Below is a small trained network, with its code and all its weights. Each question gives an input and a class and asks what happens when units are switched off, that is, made to give their printed mean instead of their output.

import numpy as np


def w(rows, s, z=0):
    codes = np.array(rows[::2]) - 128.0
    scale = np.full(codes.shape[1], s)
    scale[-1] = z or s
    return codes * scale


def norm(h):
    return h / np.sqrt((h * h).mean(-1, keepdims=True) + 1e-5)


def f(y):
    return np.maximum(y, 0)


def log_softmax(a):
    a = a - a.max(-1, keepdims=True)
    return a - np.log(np.exp(a).sum(-1, keepdims=True))


def net(x, mask):
    res = np.array(x, float).reshape(1, 6) / 4 @ E
    u = 0
    for l in range(4):
        y = f(norm(res) @ A[l][:, :-1].T + A[l][:, -1])
        res = res + np.where(mask[u : u + 4], y, B[l][:, -1]) @ B[l][:, :-1]
        u += 4
    return log_softmax(norm(res)[-1] @ U[:, :-1].T + U[:, -1])


A, B = {}, {}
E = w([
[121,171,91,156,91,90,173,185],'x0',
[137,82,30,225,94,116,13,53],'x1',
[38,233,167,36,240,166,55,171],'x2',
[109,100,153,120,171,129,99,110],'x3',
[94,106,139,137,208,95,100,146],'x4',
[224,228,178,108,122,3,106,116],'x5',
],0.0054)
A[0] = w([
[122,125,253,67,128,84,121,139,251],'0.n0',
[123,109,34,98,132,194,2,198,131],'0.n1',
[44,101,127,137,162,201,230,112,192],'0.n2',
[30,45,19,163,71,148,147,80,113],'0.n3',
],0.0043,0.0019)
B[0] = w([
[91,137,105,94,106,74,160,121,247],'0.n0',
[50,214,78,159,1,171,165,139,226],'0.n1',
[186,102,132,173,125,132,61,157,233],'0.n2',
[171,168,163,83,244,163,153,101,252],'0.n3',
],0.0092,0.0035)
A[1] = w([
[174,178,190,185,83,44,3,68,167],'1.n0',
[70,198,78,112,161,76,161,95,34],'1.n1',
[199,114,77,130,127,122,90,147,27],'1.n2',
[116,45,29,126,133,154,134,114,4],'1.n3',
],0.0058,0.0011)
B[1] = w([
[79,72,148,102,56,160,150,123,253],'1.n0',
[165,132,108,124,144,177,181,128,216],'1.n1',
[198,151,98,179,251,135,116,224,162],'1.n2',
[177,206,149,58,147,93,202,39,176],'1.n3',
],0.011,0.0042)
A[2] = w([
[156,11,122,139,103,120,125,205,117],'2.n0',
[26,151,124,141,106,255,92,192,150],'2.n1',
[90,121,58,247,167,124,48,144,113],'2.n2',
[171,39,206,140,124,151,165,196,245],'2.n3',
],0.0055,0.0011)
B[2] = w([
[137,121,171,179,77,254,140,92,175],'2.n0',
[163,66,151,144,94,79,133,234,253],'2.n1',
[210,106,168,193,94,188,180,133,157],'2.n2',
[112,53,59,202,79,154,76,229,204],'2.n3',
],0.0095,0.0051)
A[3] = w([
[147,98,44,254,193,138,143,39,237],'3.n0',
[175,174,163,151,28,105,143,88,45],'3.n1',
[57,91,102,247,92,32,72,23,3],'3.n2',
[47,88,84,178,51,45,182,133,235],'3.n3',
],0.0044,0.0011)
B[3] = w([
[23,216,194,158,133,155,124,127,241],'3.n0',
[5,101,64,140,169,32,118,141,206],'3.n1',
[163,158,89,193,193,145,145,250,152],'3.n2',
[155,71,165,178,145,56,1,188,253],'3.n3',
],0.0073,0.0033)
U = w([
[158,108,68,244,125,225,110,148,3],'0',
[140,80,105,112,109,79,111,183,218],'1',
[151,255,116,117,198,159,210,35,172],'2',
],0.0087,0.0013)

Each question gives the input, the list of numbers given to net, and the class t.
The units are the neurons (one row each of A and B). Each row of codes is followed by its name. A weight is (code - 128) times the scale printed after its matrix; where a second scale follows, it is the last column's (A, B and U).
mask holds one flag per neuron, layer by layer. A switched-off neuron (its flag False) gives its mean, the last column of its row in B, instead of its output. The means were averaged over made-up inputs and are rounded, as every weight is.
A unit's drop is (log p(t) with every unit on - log p(t) with that unit switched off) / (log p(t) with every unit on - log p(t) with every unit switched off).
The circuit of an input: a set's keep is (log p(t) with only the set's units on - log p(t) with every unit switched off) / (log p(t) with every unit on - log p(t) with every unit switched off). Starting from the 12 units with the biggest drops (on a tie, the unit counted first), units are removed one at a time, each time the one whose removal leaves the highest keep (on an exact tie, the one counted first), for as long as the keep stays at least 0.8.
units of the circuit, in order: the units of the circuit, biggest drop first
k most important neurons: the k neurons with the biggest drops, biggest first
drop of u: that unit's drop, to one decimal
input [-7,6,-4,-6,-4,-2], class 2: most important neuron	(1.n3)
input [-4,6,-8,6,3,-1], class 2: 2 most important neurons	(1.n3; 0.n3)
input [3,8,-7,-2,-8,-8], class 2: 2 most important neurons	(1.n3; 0.n3)
input [7,-2,5,-1,1,2], class 2: 2 most important neurons	(1.n0; 2.n3)
input [8,8,-2,-4,5,-8], class 2: units of the circuit, in order	(1.n3; 0.n3)
input [3,7,-3,8,1,0], class 2: 2 most important neurons	(0.n3; 1.n3)
input [0,7,6,3,-8,3], class 1: 2 most important neurons	(2.n1; 1.n0)
input [5,6,1,6,-8,2], class 1: 2 most important neurons	(1.n0; 0.n2)
input [-1,5,-3,-6,2,-8], class 2: units of the circuit, in order	(1.n3; 0.n3)
input [2,4,-8,7,0,-2], class 2: drop of 1.n3	0.5
input [-8,4,5,-7,-1,3], class 1: drop of 2.n0	0.1
input [3,4,-6,-3,-3,-3], class 2: drop of 1.n3	0.4
input [2,5,3,-6,-4,2], class 1: drop of 0.n2	0.1
input [-8,1,-4,-6,8,-6], class 2: units of the circuit, in order	(1.n3)
